a =
[[-33   9  24 -11]
 [ 40  13 -28 -28]
 [-27  -2  31  33]
 [-24   3  -5  13]
 [-25   1  13  12]
 [ 16   8 -17 -19]]
Counting starts at 0.
Read off the entry in row 1 and column 2.
Answer: -28
The bottom-left entry: 16
The entry at row 0, column 2: 24
The entry just right of the largest entry -> 13
Read off the entry in row 2 and column 2.
Answer: 31
The bottom-right entry: -19
The entry in the top-right corner: -11
Read off the entry at row 2, column 1.
Answer: -2
The entry in row 0 and column 1: 9
The entry in row 1 and column 0: 40
Read off the entry directly above 8.
Answer: 1
The entry at row 0, column 0: -33

[[6 4 5 5 4 4 4 4 7 3 5 4 7 7 5]
 [6 4 5 5 5 3 4 4 6 3 5 3 6 7 5]
 [6 4 5 5 5 4 3 3 6 2 5 3 6 7 5]
 [6 4 5 5 4 4 3 4 7 2 5 3 7 7 6]
 [3 5 4 5 5 5 4 4 2 5 6 4 3 2 5]
 [3 5 4 4 6 5 4 4 2 5 6 3 3 3 6]
 [3 5 4 4 5 4 4 4 2 5 6 4 3 2 6]
 [6 4 6 5 4 4 3 5 7 3 5 4 7 8 6]
 [2 6 4 4 5 5 4 4 2 5 7 4 2 2 6]
 [3 5 4 4 6 5 4 4 2 5 6 4 3 2 6]
 [5 4 6 5 4 4 3 4 6 3 5 4 7 8 5]]
Read off the first entry, reading row by row.
Answer: 6
Read off the 3rd entry on the diagonal from the top-right corner.
Answer: 6
Read off the entry in the bottom-right corner.
Answer: 5
The 5th entry in reading order -> 4
The 3rd entry from the end, reading row by row: 7
The second entry on the main diagonal -> 4
The entry in the top-right corner: 5
The entry just left of the centre entry: 4
The 3rd entry in reading order is 5
Read off the bottom-left entry.
Answer: 5
The entry directly above the centre entry -> 4
Read off the entry at the centre.
Answer: 4
Read off the second entry from the end, reading row by row.
Answer: 8

-1.12,1.49,0.46,0.75
0.93,-0.28,-2.13,1.13
-0.41,-0.38,0.27,1.39
0.58,-1.48,-2.21,-0.08
0.65,0.61,-1.17,0.18
0.19,-0.03,-2.60,0.96
1.63,-0.17,0.99,-1.44
0.37,-0.76,1.44,1.66
-1.04,1.38,-1.52,1.11
0.38,1.98,-0.91,0.68
0.73,-0.40,2.22,1.48
-0.93,-0.47,-1.30,2.23
Indices start at 0.
The smallest entry: -2.60
Report the entry directly above 0.19.
Answer: 0.65
Report the entry in row 0 and column 2.
Answer: 0.46
The entry directly below the smallest entry: 0.99
The entry at row 0, column 0 -> -1.12
The entry in the bottom-left corner: -0.93
Report the entry in the bottom-right corner.
Answer: 2.23
Report the entry just left of 1.13.
Answer: -2.13
Report the entry at row 1, column 0.
Answer: 0.93
The entry in row 2 and column 0 is -0.41
Report the entry in row 0 and column 1.
Answer: 1.49
The entry directly above -1.48 is -0.38
Report the entry just right of the smallest entry.
Answer: 0.96
The entry directly above -0.76 -> -0.17
The entry just right of 1.38 -> -1.52
Report the entry just left of 1.38.
Answer: -1.04
Report the entry directly above -0.38.
Answer: -0.28
Report the top-right entry.
Answer: 0.75
The entry directly below -0.08 is 0.18
The entry directly above -0.47 is -0.40
The entry directly above the largest entry is 1.48

B =
[[ -2.2 -10.1  -8.6  -0.8   1.3  -5.2]
 [ -3.6  -6.5 -12.2 -11.4  -3.0  -9.1]
 [ -4.4  -2.8  -2.8 -13.6  -7.3   0.9]
 [ -2.3   4.0  11.8  -2.5  -3.2  -6.0]
 [ -3.7  -4.4   2.7  -6.7  -3.9 -21.6]
 [ -1.9 -16.6 -24.5  -0.1  -6.3  -0.9]
 [ -3.0  -9.8   3.0 -13.5 -10.8 -10.4]
 [ -0.4   0.1  -3.4  -2.0  -1.6  -3.0]
 [ -0.1   2.3  -5.5  -6.1  -4.0  -5.7]
 [ -4.2   1.5   7.5  -6.5  -4.1  -6.2]
 [  2.3 -26.6  -1.0  -0.4  -7.2  -3.7]
 [ -4.0  17.7 -10.6  -4.8  -1.1  -7.3]
 [ -2.8 -22.1  -8.5  -5.3  -2.2   1.9]
 [ -5.0 -13.1  -9.9  -6.3  -3.1  -0.9]
 [ -1.9  11.6   8.3  -3.1 -11.7 -10.0]
 [ -2.8  11.0  -4.2  -1.8   7.0  -7.4]]
The smallest entry in the first row -> -10.1
Read off the 2nd smallest entry.
Answer: -24.5
Read off the 3rd entry on the main diagonal.
Answer: -2.8
The first entry of the largest entry's row: -4.0
Read off the smallest entry in the last column.
Answer: -21.6
The entry in the bottom-right corner is -7.4
The smallest entry: -26.6
Read off the bottom-left entry.
Answer: -2.8
The top-right entry: -5.2
The third entry on the diagonal from the top-right corner: -13.6
The first entry on the main diagonal: -2.2
The 2nd-last entry, reading row by row: 7.0
The entry just right of the largest entry: -10.6
The entry directly above the smallest entry -> 1.5
The largest entry in the first row -> 1.3
Read off the largest entry in the first column.
Answer: 2.3
The largest entry: 17.7
Read off the bottom entry of the column that holds the largest entry.
Answer: 11.0
Read off the third entry from the end, reading row by row.
Answer: -1.8
The entry just right of the smallest entry is -1.0
The second entry on the diagonal from the top-right corner is -3.0
Read off the fourth entry, reading row by row.
Answer: -0.8
Read off the largest entry in the last column.
Answer: 1.9
The 3rd largest entry is 11.6
Read off the second largest entry.
Answer: 11.8
Read off the entry just left of -3.2.
Answer: -2.5
Read off the third smallest entry.
Answer: -22.1
The entry directly below -10.4: -3.0
The entry directly above 7.5 is -5.5
The entry directly above 7.0 -> -11.7

Questions about the matrix below.
1) What is the last entry, reading row by row?
2) What is the entry directly below -24.660?
3) What is the entry just left of 53.670?
4) What is the entry directly below 61.343?
5) What is the top-left entry?
6) What is the entry just left of the smallest entry?
7) What is the 3rd entry in reading order?
8) What is the smallest entry in the first column?
21.147,186.512,-50.219,64.475,12.584,-125.591,39.101
58.563,61.343,-6.661,46.726,-147.253,182.839,73.770
15.604,218.514,36.769,27.991,143.791,85.767,-77.649
89.185,-182.437,34.052,3.729,46.934,199.086,82.898
70.901,-81.713,-154.570,40.027,83.787,188.661,112.956
55.671,-69.109,108.364,-27.026,31.751,-41.540,-21.783
-25.259,-112.209,53.670,-16.157,143.441,-179.774,12.064
84.247,-141.672,-34.377,-24.660,76.779,188.752,-42.697
121.134,69.597,-52.553,32.711,37.813,-12.824,-103.843
1) -103.843
2) 32.711
3) -112.209
4) 218.514
5) 21.147
6) 89.185
7) -50.219
8) -25.259

Questions about the matrix below.
1) What is the entry just left of the largest entry?
2) What is the entry in the bottom-left corner?
3) What is the entry in the top-left corner?
4) What is the bottom-right entry?
5) What is the entry directly below the largest entry?
6) What is the bottom entry of the column that holds the largest entry?
7) What is the top-right entry?
8) What is the top entry of the column that holds the smallest entry?
[[  0  19  27   0  -4 -11   0  24   5  -7  14  -7  32  18  -4  20]
 [  0 -28   9   0  -1 -30   0   0  10  -3   2   2   9 -19   8 -19]
 [  0  -2   5   0  -4  -4   0   3  -1  -8   0 -12   0  -1 -13   1]
 [  0  -3   1   0   4 -12   0  -1   3   8   1  15   5  -4  21  -7]
 [  0 -14  -1   0  -1  21   0  -8  -3  -2   5  -4  13 -15 -19 -18]
 [  0   6  12   0   4  -4   0  -8  -6   6  11  10  22   1   1   1]
 [  0  -1  13   0   5 -19   0  -6 -18   6   4  15  11  -1  21   0]]
1) -7
2) 0
3) 0
4) 0
5) 9
6) 11
7) 20
8) -11
